Below are the code and all the weights of a small trained network. Each question names an input and a class and asks about switching units off, where a switched-off unit gives its printed mean instead of its output.

import numpy as np


def w(rows, s, z=0):
    codes = np.array(rows[::2]) - 128.0
    scale = np.full(codes.shape[1], s)
    scale[-1] = z or s
    return codes * scale


def norm(h):
    return h / np.sqrt((h * h).mean(-1, keepdims=True) + 1e-5)


def f(y):
    return y / 2 * (1 + np.tanh(0.7978845608 * (y + 0.044715 * y**3)))


def log_softmax(a):
    a = a - a.max(-1, keepdims=True)
    return a - np.log(np.exp(a).sum(-1, keepdims=True))


def net(x, mask):
    res = np.array(x, float).reshape(1, 6) / 4 @ E
    u = 0
    for l in range(3):
        y = f(norm(res) @ A[l][:, :-1].T + A[l][:, -1])
        res = res + np.where(mask[u : u + 9], y, B[l][:, -1]) @ B[l][:, :-1]
        u += 9
    return log_softmax(norm(res)[-1] @ U[:, :-1].T + U[:, -1])


A, B = {}, {}
E = w([
[130,31,111,82,174,117,138,114,52,129],'x0',
[148,128,161,193,140,73,28,131,158,192],'x1',
[111,140,57,194,161,22,101,15,91,82],'x2',
[127,69,112,155,20,69,169,165,117,36],'x3',
[87,181,82,253,63,206,52,116,127,140],'x4',
[106,215,142,97,70,14,127,157,153,228],'x5',
],0.0054)
A[0] = w([
[108,153,93,161,141,84,88,136,112,132,75],'0.n0',
[159,144,174,150,129,125,117,138,158,113,3],'0.n1',
[155,135,163,122,124,103,93,156,157,194,16],'0.n2',
[113,122,136,149,100,146,163,124,168,87,111],'0.n3',
[124,158,157,121,145,116,107,170,164,145,48],'0.n4',
[136,87,122,123,120,112,136,172,123,138,35],'0.n5',
[103,166,144,99,159,142,123,119,107,144,95],'0.n6',
[123,97,143,111,117,152,141,105,115,126,66],'0.n7',
[119,124,120,179,128,247,95,107,149,119,73],'0.n8',
],0.011,0.0023)
B[0] = w([
[15,112,114,119,89,90,190,89,101,120,188],'0.n0',
[78,115,192,100,137,242,89,157,133,145,138],'0.n1',
[172,115,204,104,101,193,115,23,127,132,212],'0.n2',
[77,122,147,146,143,150,141,163,200,148,167],'0.n3',
[148,128,198,65,54,143,140,81,187,173,178],'0.n4',
[166,121,167,145,138,186,152,150,122,74,145],'0.n5',
[176,68,135,118,138,109,124,155,141,171,159],'0.n6',
[140,172,120,120,150,133,178,142,130,112,140],'0.n7',
[253,138,48,65,199,168,55,224,41,101,255],'0.n8',
],0.007,0.0058)
A[1] = w([
[165,153,134,132,228,156,148,131,108,104,114],'1.n0',
[106,175,131,134,151,222,169,199,118,140,3],'1.n1',
[171,210,105,191,36,193,133,107,121,98,138],'1.n2',
[117,140,30,100,144,203,134,161,166,155,46],'1.n3',
[113,114,46,131,115,79,95,125,174,115,35],'1.n4',
[187,176,57,185,119,197,82,203,63,125,160],'1.n5',
[50,95,126,149,128,161,97,110,57,140,8],'1.n6',
[157,103,134,92,86,97,159,157,123,93,141],'1.n7',
[137,105,89,114,254,181,164,97,116,100,99],'1.n8',
],0.0069,0.0025)
B[1] = w([
[111,119,149,79,110,128,147,180,63,114,192],'1.n0',
[92,173,105,124,94,69,94,137,154,95,158],'1.n1',
[152,103,152,110,184,169,129,216,165,192,168],'1.n2',
[92,137,133,100,88,117,71,177,150,126,161],'1.n3',
[54,154,113,174,135,178,135,108,87,151,132],'1.n4',
[98,113,93,79,135,128,1,135,32,126,253],'1.n5',
[119,123,135,103,146,111,130,88,107,121,127],'1.n6',
[135,91,94,154,147,173,127,138,131,85,167],'1.n7',
[146,124,158,42,161,137,85,147,132,138,222],'1.n8',
],0.0082,0.0057)
A[2] = w([
[173,128,95,175,170,149,188,126,140,215,102],'2.n0',
[131,141,65,172,148,33,123,61,100,142,2],'2.n1',
[62,182,157,134,235,162,125,125,149,146,120],'2.n2',
[182,159,163,2,189,126,126,253,63,40,159],'2.n3',
[105,122,85,177,85,121,155,175,201,50,121],'2.n4',
[71,189,153,187,43,183,18,161,154,131,97],'2.n5',
[125,216,82,146,189,161,103,101,133,159,110],'2.n6',
[176,50,162,48,230,113,174,69,84,68,125],'2.n7',
[143,115,166,93,146,197,134,173,213,144,95],'2.n8',
],0.0066,0.0021)
B[2] = w([
[161,100,153,124,26,122,133,120,141,72,124],'2.n0',
[22,208,129,170,84,132,81,86,43,105,142],'2.n1',
[104,68,131,81,106,86,143,166,217,90,130],'2.n2',
[68,75,21,188,186,127,65,123,112,95,248],'2.n3',
[123,186,126,179,95,217,211,176,209,112,141],'2.n4',
[253,52,114,57,223,128,140,121,137,81,159],'2.n5',
[162,70,88,132,135,125,171,235,159,65,135],'2.n6',
[218,125,84,83,159,225,37,252,127,141,192],'2.n7',
[62,155,153,138,132,31,132,96,110,126,161],'2.n8',
],0.0062,0.012)
U = w([
[46,207,106,185,108,49,130,28,71,136,105],'0',
[120,130,111,189,97,156,243,168,170,70,2],'1',
[181,78,47,88,198,173,56,192,81,105,227],'2',
[215,137,252,80,106,112,130,98,201,209,113],'3',
],0.011,0.0022)

Each question gives the input, the list of numbers given to net, and the class t.
The units are the neurons (one row each of A and B). Each row of codes is followed by its name. A weight is (code - 128) times the scale printed after its matrix; where a second scale follows, it is the last column's (A, B and U).
mask holds one flag per neuron, layer by layer. A switched-off neuron (its flag False) gives its mean, the last column of its row in B, instead of its output. The means were averaged over made-up inputs and are rounded, as every weight is.
A unit's drop is (log p(t) with every unit on - log p(t) with that unit switched off) / (log p(t) with every unit on - log p(t) with every unit switched off).
The circuit of an input: a set's keep is (log p(t) with only the set's units on - log p(t) with every unit switched off) / (log p(t) with every unit on - log p(t) with every unit switched off). Starting from the 12 units with the biggest drops (on a tie, the unit counted first), units are removed one at a time, each time the one whose removal leaves the highest keep (on an exact tie, the one counted first), for as long as the keep stays at least 0.8.
units of the circuit, in order: the units of the circuit, biggest drop first
k most important neurons: the k neurons with the biggest drops, biggest first
top k neurons in layer l: the k neurons of layer l with the biggest drops, biggest first
drop of u: that unit's drop, to one decimal
input [2,2,6,-8,-8,7], class 3: units of the circuit, in order	(0.n8, 2.n3, 1.n5)
input [0,1,-2,8,4,4], class 1: units of the circuit, in order	(0.n8, 1.n5)
input [-2,2,3,6,3,3], class 0: units of the circuit, in order	(0.n0, 2.n7)
input [-4,4,3,7,-5,5], class 0: units of the circuit, in order	(2.n7, 0.n8)
input [-4,8,-7,-8,0,0], class 3: units of the circuit, in order	(0.n4, 0.n2)
input [1,-3,-7,8,-5,2], class 1: units of the circuit, in order	(0.n8, 1.n5, 1.n8)
input [-1,2,-1,4,-2,-3], class 1: 3 most important neurons	(0.n8, 0.n3, 1.n5)
input [1,-4,1,4,-4,7], class 1: top neuron in layer 2	(2.n4)
input [-6,4,-6,-4,0,0], class 3: 2 most important neurons	(0.n4, 0.n2)
input [5,7,2,1,5,-1], class 0: 2 most important neurons	(0.n0, 2.n7)
input [-2,-8,-2,5,-2,-5], class 1: top 2 neurons in layer 1	(1.n5, 1.n1)
input [1,2,4,8,-2,-4], class 1: drop of 0.n8	0.8
input [-2,4,8,0,-3,3], class 0: drop of 1.n8	0.0
input [-3,-5,-6,7,-2,4], class 1: drop of 0.n8	0.1
input [-1,-3,7,-7,8,8], class 0: drop of 0.n0	0.6
input [-4,3,6,6,-2,-4], class 0: top 2 neurons in layer 2	(2.n1, 2.n7)
input [7,6,1,6,2,-1], class 0: most important neuron	(0.n8)
